Each row is followed by its class; each block has classes of its own.
[ 12.2  -0.6   4.8  -7.0  -2.8   5.0   3.2  12.6   3.9   2.6 -10.6  -8.9
   5.3   8.9  -1.8  -0.4  -0.8   2.8   5.1   0.2   0.8  -4.5 -22.3  -0.8
  13.9   2.2  -1.8 -14.7   7.5  -7.0  -7.6   3.8  -1.1   0.6  -2.5   3.3
  -9.0  -6.3  10.0  -4.5  36.1  -1.1 -12.9  -1.6  -1.8  -3.0  -6.2   6.7
  -1.2  -7.9] -> K_764
[ -4.1   9.4  15.0 -10.3  -5.1  -1.6   3.0   3.1  -0.1  -2.7  -1.2 -15.8
   4.8   1.0  -1.9   8.4 -22.9  -7.3   9.3   1.5   8.7  -7.7 -12.3  13.4
  12.4   2.1   0.9  -3.9 -13.9  -7.4 -20.5  -0.3   5.0  -6.3   8.2   7.5
  -2.2   9.6  -1.7  -8.7  25.9  -4.5   0.7  -9.4  -9.9  15.7   7.8  -4.8
 -10.3   6.2] -> K_591
[  4.4   5.6  26.4 -10.3  -8.1   4.3  -0.9  -6.9  -5.4 -22.7   1.0  -1.0
   5.3   8.2  -3.5  10.2  10.5   3.2  -6.7  -5.6 -10.1   5.9  16.2   4.7
  -8.4  -3.3  -0.1  13.5  15.3  21.3  -3.4  -3.1   6.2   8.9   8.3  -2.9
 -16.8   5.3  -4.6  -3.6  33.4   3.3  -2.3 -10.9  -9.8   0.2   2.3  19.6
   2.1   5.9] -> K_204
[  0.2   1.3   6.2  -9.0  -3.5   7.3   9.4   0.8  -9.3  -6.3   3.7   0.7
  -2.3   0.1 -14.0   4.0   3.3  -0.5  -7.5  -4.5  -8.4   7.2   3.3  -3.0
  -4.8   4.4   3.2   3.3  18.9   8.4   0.6   3.4   6.1   2.7   1.4  -4.5
 -10.9   1.4  -1.0  -2.4  21.8  -1.5 -10.6  -5.3   0.8 -14.3  -2.3  16.2
   3.8  -2.4] -> K_204
[ -1.6   7.0  -0.3   0.7  11.4  13.6  -4.2 -13.5 -11.8   6.0   5.6   5.4
  -4.7  -7.1   5.7   7.8  -8.0   0.6 -19.7   0.4  -9.6   4.5  13.5  16.2
 -20.7  -0.1  12.3   8.0  27.5   6.0   7.7   1.0  -6.3   9.5  -6.3  28.3
  -5.3  -4.0  -4.4  -9.1  15.5   2.3  -7.1  -9.4  19.5  -4.3   8.5   3.7
   3.6   0.8] -> K_591
[ -1.0   4.5   9.7  -1.4 -10.0  11.1   0.3  -7.8 -11.1  -7.0   6.5   7.2
   0.4  -1.4  -5.7  10.2   0.7  -0.9 -16.1  -2.6 -17.9  -0.6  13.7   4.8
  -9.0   1.9   7.8  11.9  31.4   7.8   1.8  -3.6  -7.0  11.6  -2.6   1.3
 -12.4  -2.4  -1.6 -10.7  28.9   5.0  -4.3  -9.0   5.5  -6.4   5.9  11.6
  10.3   0.4] -> K_204
[ -3.7  -1.1 -15.1  -2.9 -20.1  14.7  12.6  -1.3  -9.9  14.7  16.7   1.0
   8.5 -18.6   8.4   6.3 -21.7  -0.2 -18.8   2.0 -10.7   6.3  10.4  -8.2
  12.2   3.5  -3.6  -0.1  29.5  -6.5   9.2  17.7 -12.5   0.3 -11.2 -10.5
   5.7 -15.1   2.5 -15.5   2.2  -1.8 -15.1   7.2  12.6  -1.2   1.4  -3.3
   0.0  -0.6] -> K_591
[ -3.4   7.4  15.1  -8.0   5.5  -0.4  -1.7  -2.1   2.3   6.9  -6.8 -16.2
   7.9   9.5   6.8   6.5 -19.2   3.0   0.9   4.1   7.2  -1.6  -7.5  17.4
  10.6  -1.1   0.5  -5.3   7.1  -2.2 -13.9   9.4   6.1  -9.8   7.9  19.2
  -8.4   1.5  -2.0  -2.8  40.1  -6.6 -13.2 -10.8  -5.9  12.5   8.1  -0.1
  -6.1   3.9] -> K_764
[  0.5   0.7   6.5 -11.1  -1.1   9.9   1.0  -4.5 -13.4   2.6   1.5  -8.8
  -0.5   0.7   0.6   6.8 -15.8   4.9 -29.5  -5.0 -15.1  10.3   8.9  14.3
   1.8  -1.1   5.6  -5.9  19.4  16.8  -1.7  25.3   4.9  -6.0  -7.2   3.7
 -12.9   6.0   3.1   8.6  30.3  -4.4 -15.9 -14.4   7.6  -9.8  -2.7  15.4
  -9.1   9.7] -> K_764
[ -5.7   6.6  15.9   1.7   1.3   5.5  -3.9   0.6  -4.5 -13.7  -3.4  12.2
   3.0  -2.7 -14.0   0.8  15.0  -3.8   6.6  -1.7  -3.1 -20.4 -17.6   2.7
  -4.9  10.6   9.8   1.5   8.5 -13.3  -0.7 -27.0  -3.6  19.2  -5.3  27.1
 -13.4  -5.8   6.9 -21.5  15.8   2.8  -1.3  -6.2  10.5  -6.0   3.5   4.7
  18.7 -13.9] -> K_917
[ -1.1   1.5   5.1   4.8   1.5  10.4   1.0  -5.8  -3.2  -2.5   1.9  15.2
   3.6   1.5  -0.1   1.3   8.3   2.7 -10.0   1.9 -13.8  -7.0   7.2   1.9
 -10.3   3.4   5.0  10.9  37.0   3.5  -0.8  -6.3  -2.5   9.7  -5.5  17.7
 -12.4 -11.1   2.0 -11.1  26.9   6.2  -3.5  -2.8  14.7  -3.8   6.6   2.6
  21.5  -9.1] -> K_204
[  0.0  -2.1   1.1   4.0  14.8  -0.7  -1.1  -2.0   7.7   8.6 -11.5  -5.8
   4.2   5.5  16.6  -4.0  -6.7   8.0  -8.1   0.9  -1.3  -2.4  -5.4  10.3
   7.4  -5.3   0.0  -8.2   6.8   4.3  -5.6   8.3   1.4  -6.2  -3.4  11.5
  -7.4  -4.9   5.9   6.7  25.1   4.8  -5.3  -2.3   1.7   5.1   1.6  -1.2
  -0.8   1.2] -> K_764
[  2.8 -12.3  -6.4   8.7   7.0  -0.5  -4.5   2.6   6.6  -2.9 -13.9   5.5
  -6.5   9.9  -1.5  -7.5  24.5  13.4 -14.9   1.3 -10.7  -2.4  -2.8  -4.1
   8.2   0.9   3.7  -4.8   8.7   8.3   2.8   0.4   4.5  -0.4  -9.0  -5.1
 -11.2   0.7  15.0  15.0  -4.4   9.3  -6.0   4.2   5.1 -15.7  -5.6  10.1
  11.1  -5.8] -> K_764
[  1.2  12.5  27.6 -21.2 -28.7   5.0   7.6  -2.1  -4.8 -20.6   0.4 -12.0
  -4.0   3.1 -10.9  17.6   5.2 -11.4  12.0  -9.0  -2.5  -1.0   4.1   8.5
  -3.3   5.1   5.4  11.9  -6.2   5.4  -8.3 -31.0  -9.7  19.3  10.6 -10.4
  -8.1  13.4  -7.0 -22.0  35.3  -5.5   0.2 -16.5 -15.0   3.7   0.6  16.1
 -15.0   8.1] -> K_591
[  3.7  -2.7   6.4  -5.3   2.8   4.5   3.9   1.0  -7.5   2.6  -7.0  -4.3
  -0.6  -0.3   1.0  -3.8  16.4   7.3   0.3   0.3  -6.4   8.9   3.6  -3.0
   2.8   1.8   3.4   3.3  13.9  10.7   1.8 -11.9   1.5   1.5   0.2  -6.5
  -8.9  -3.3  -2.5  -1.7  11.1   1.3 -12.9   3.0  -1.0 -11.7  -4.5  10.6
   0.2  -1.3] -> K_204
[ -0.8   3.5   3.8   2.5   3.9   6.3   0.9  -5.2  -3.2   3.9   0.0   6.9
  -1.0  -5.1   1.5   0.1   5.4   1.2  -4.1   3.6  -5.4   2.7   4.5   6.2
  -6.6  -0.5   4.3   8.2  13.8  -0.3   6.4 -17.4  -8.3   7.2  -0.4  15.1
  -5.2  -6.5  -3.9 -10.3   9.9   0.2  -4.4  -0.7  11.0   0.7   4.0  -0.7
   5.0  -5.1] -> K_204
[ -3.0  -6.7 -24.6   9.8 -10.3  15.5   9.5   4.0   1.1  27.6  -0.9  -3.7
   0.6 -16.5  16.3   2.8  -5.5   5.9 -20.5   3.1 -14.7   0.2  -5.2   1.5
  21.4   8.3   9.4   0.1  28.5  -7.7   6.9  -4.7 -14.6   1.8 -17.3  -5.8
   1.5  -7.9   8.0  -9.6  13.0   3.8 -20.9   9.7  13.0   1.8   3.6  -8.9
  -1.3  -2.0] -> K_591
[ -3.0   0.0   6.9 -12.1   4.1   3.3   7.8   8.3   0.3   8.9  -6.7 -11.8
   5.3  -1.7   3.1  -2.2   3.0   1.6  20.5   2.7   7.9  12.5  -9.7  -5.7
  15.1  -0.1  -6.1 -10.0  -6.9  -3.3   0.7  -6.2  -3.0   1.9   4.2  -3.3
   0.1  -5.1  -0.7  -6.3   8.3  -2.2 -16.1   7.8  -3.8  -5.8  -8.3   8.7
 -16.3  -1.4] -> K_764
[ -2.3   3.4   0.6   4.3 -10.0   5.0   2.9  -5.9  -2.1  -4.8  10.7   8.4
  -1.8  -6.3  -6.3   5.4   0.5  -9.5  -0.7  -4.4  -7.9  -9.9  -0.6   4.3
 -14.4   3.7   3.6  12.7   8.6  -9.2   0.4 -13.9 -10.6  14.3  -3.9   8.1
   0.3  -2.6   0.6 -18.6  15.1  -1.1   8.1  -4.8   4.3   2.7  17.3  -4.9
  11.3  -6.7] -> K_917
[  1.1   2.7   4.6  -2.6   5.2   5.5   1.1  -8.0  -5.9   5.6   1.1   0.8
  -6.1  -7.7   5.4   3.7  12.4   1.6   0.2   2.6  -5.0   7.2  12.3   7.1
  -6.8   1.3  11.3  15.3  11.7   8.7   6.3 -24.7  -5.1   5.5   2.1   9.8
  -4.0   1.2  -8.9  -6.6  -0.2   3.2 -10.6  -3.7   5.0  -3.1   4.4   2.1
  -0.9   1.3] -> K_204
[  1.6   3.0  -1.2   8.0 -15.1   0.0  -2.5   2.3   7.6  -9.9   3.1   4.6
   3.8   7.0  -4.8   5.1  -0.6  -5.6  -1.0  -3.0  -6.6 -13.7  -4.5   3.3
  -6.4   1.0   0.2   5.9   1.7 -10.8 -10.2   0.4  -3.5   3.9  -5.6   0.3
  -2.6   2.4   8.4  -6.5  24.6   2.3  15.3  -4.2   0.1  11.1   4.0  -5.5
  15.8  -5.1] -> K_917
[ -2.3   6.4  10.4  -4.4  -9.3  12.3   2.9  -7.9 -11.8 -12.2   6.5  14.0
  -3.3  -8.8  -1.6   4.8   9.1  -5.9  -2.5  -2.7  -8.5  -2.5   4.4   6.0
 -21.1   3.5   5.0  10.2  15.7  -0.4   7.2 -21.8 -13.3  26.0  -4.7  13.3
  -5.0  -2.6   0.9 -18.4  12.5  -2.6   5.1  -6.5  13.1  -4.3  -2.1  10.6
  -0.2  -2.4] -> K_917
[  1.1   8.7   5.6   7.5  -6.0  -2.1  -6.5  -7.6  -7.5  -6.9   5.0  10.0
 -18.0  -6.0 -17.0  10.2   9.4  -9.7  -7.2  -6.1 -14.3 -12.9   0.6  17.6
 -27.3   6.8  16.1  16.0  13.7  -0.4   6.0 -25.4  -6.2  18.4  -3.1  18.8
  -8.1   7.4  -2.9 -13.6  12.1  -0.6   9.5 -12.8  11.6  -6.5   8.2  -0.1
  14.7  -6.7] -> K_917
[ -2.8   0.3   0.8 -13.8  -1.6   4.3   5.5   3.0 -10.7   4.5   1.4  -8.0
   0.9 -14.8  -9.0  -1.1  -1.5  -2.1   7.9   0.2   8.9   7.6 -16.4 -10.8
  14.1   5.5  -0.3 -12.9  -5.4  -7.7   4.1  -5.9  -1.5   7.0  -4.2  -3.4
   2.7  -0.7   0.6  -6.4 -19.4  -5.7 -19.1   3.0   2.7  -9.6  -3.9   7.0
 -13.7  -1.3] -> K_764
[ -0.9   4.2  16.1 -12.8  10.8   7.4   1.9  -4.3 -10.1   3.4 -10.2  -2.5
  -3.0  -8.2   1.0   0.2  12.7   2.1   5.9   1.4   5.6   7.7  -5.2   5.9
   2.0   4.1   7.1  -2.1   2.2   5.5   8.9 -26.7  -5.1  15.4   1.6  11.9
  -4.9   0.1  -3.7  -4.7  -6.4  -1.4 -15.9  -3.3   3.9 -13.0  -4.1  15.5
 -16.0   2.8] -> K_764

Next block, with new classes.
[-13.3  11.4   6.3   5.9  -6.7  12.8   0.2 -12.1  -3.1  -2.4  15.7   7.3
  -5.4   1.1 -10.1  -1.5  -0.4  12.3 -12.5  16.9  13.4  -6.1  -2.7  25.7
  -0.1  -9.1  -0.5  -3.0  -7.0   8.9   1.8 -12.2  16.7  -5.6   4.5 -15.3
   5.0   3.3  -3.9  -3.2   6.6   1.7  13.7  -3.2   7.4   1.8  -7.8   1.7
   3.4 -19.1] -> K_298
[ -2.0  -1.1  13.2  -4.7  -3.3   9.5   4.3   1.2  16.4   3.7   7.3  -7.5
   2.1  -5.7   1.1   4.5  -7.9  14.1   6.0   4.2  13.9  -7.2  -4.2  -3.7
   8.0   1.7 -25.3   4.4 -11.2  12.5  -6.4  -0.1  -2.9  -2.8   4.6 -24.6
  13.4  -8.4  -4.4  -9.1   8.8   6.4  -6.6  -8.4  -6.0  -2.9 -12.5  -3.3
  -0.1   4.7] -> K_422
[ -5.4  13.6  -1.8  10.4   5.1   6.1 -17.9  -8.4  -0.7  -1.8  20.1  -3.2
  -7.9  15.1  -5.9  -0.8   9.3  16.3  -8.0   0.9  19.8  -2.3 -11.5  17.7
   4.1  -3.6 -21.7   5.2   0.0  14.4 -14.3 -14.9  -8.0  -7.0   2.2 -35.3
   0.7   6.7  -7.0   0.2  10.3  -3.2  11.9 -14.7  -6.6   7.9  -0.3   2.2
  -5.1 -21.1] -> K_298
[ -9.8  12.3  -2.0   3.6   0.0   5.5   2.6  -7.7  -3.5  -0.9  11.3  -6.0
   0.3  -0.3   0.1   8.8   0.8  12.1  -7.8   3.6  19.3 -18.9  -5.0  13.1
  -4.3  -4.8 -14.0   0.1   2.0  26.7 -10.1 -16.2   4.4  -7.3   2.5 -31.1
   5.0   1.1  -9.3 -11.1  10.4   7.5   9.3   1.1  -1.8   6.5 -15.4   8.9
   5.1 -21.2] -> K_298
[ -5.0  -7.3  34.7 -10.6  -6.5   2.4 -20.8   9.6  27.5  -7.1  18.5 -13.6
  -1.3  -6.6 -16.3   8.1  -6.1  17.9   2.6   1.8  20.2  -1.2 -12.3 -11.3
   4.4  10.1 -49.7  -3.5  -3.5  16.6  -5.6  -7.4  -4.8   0.0  -1.7 -43.5
   6.7  -9.4  -8.0  -4.5   4.4  -5.6  -9.5 -11.0 -10.9   0.1 -16.0  -3.5
   0.8  -6.2] -> K_422
[ -8.7  19.5 -10.6  35.1   9.6  13.0  -1.2 -12.3 -19.9  24.9  16.8  -0.1
  14.5   9.3  -8.9  14.2   5.7  -2.5  -5.8   9.3  22.3  -2.5  11.1  30.1
   4.9  -7.1 -15.5  -5.7  -2.3   0.9 -15.6 -14.3  15.7  -1.5   4.1   6.5
  -8.8  -7.2  -2.9   8.8   5.6   2.5  23.7  -2.8  12.1  -4.6  11.5   4.9
  -1.4 -18.1] -> K_298
[-16.0  11.4   8.9  19.1   1.4  22.7  -7.0 -12.9 -13.6  -3.5  19.3  18.3
   4.7   7.0 -20.2   3.8   9.0   3.5  -4.3  12.7  15.4  -5.2 -47.5  23.5
   1.3  -7.3 -23.0  -7.5  -4.7  -0.7  -1.9 -14.7  20.9  -7.9   6.0  -8.0
  -9.3 -45.2 -13.3 -35.6   0.6  -1.2  32.5  -8.2   9.5  -3.4   5.5  -0.3
  -5.5 -25.4] -> K_298
[-19.4   8.2  20.7  -7.1   3.5  11.1  -2.8 -12.5  -4.5   3.8  28.6  -6.3
   8.8  -6.0   1.3  -2.0  -3.2  11.4   0.0  13.0  12.0   7.3 -26.3  12.0
 -10.3   1.6 -55.0   5.0   6.9  26.9  -8.9   4.5   9.4 -10.8  12.6 -38.7
 -30.6 -30.1  -9.3 -13.6   8.3  18.2 -14.0  -8.4  -7.9   2.3 -41.4   5.9
 -10.5 -22.6] -> K_422
[-20.6  20.9  53.8  13.4  -1.9  10.3  -2.7  -4.2  -6.1 -10.4  12.9  -2.5
   9.3 -15.6 -14.8  -2.9  -7.8  11.3 -14.1   4.2   7.8 -15.0  -3.6  18.2
  -1.2  -2.2 -52.2   6.5 -10.7  -5.7  -6.5 -31.8  30.9   2.4  15.6 -25.8
  21.3 -22.5  -9.9  -9.8   1.5   2.0   6.1  -8.2  15.7 -13.0   1.1   0.4
  -7.9 -13.2] -> K_422
[  0.8   3.2  29.0 -14.0  -9.8  -2.5  -0.1   1.3  12.2 -10.0  15.1   1.1
   6.9  -9.2  -4.2  -2.2  -3.5   8.5  -0.2   7.8  10.0  -0.8 -16.9  -0.4
  -2.9   1.8 -28.2   4.2  -2.1  16.5 -10.1 -16.1   0.1  -1.8   3.2 -24.2
   1.5  -7.4  -8.9  -8.0   9.7  -1.4  -9.3  -2.2  -3.3  -1.3  -8.5  -4.0
   7.9  -8.3] -> K_422
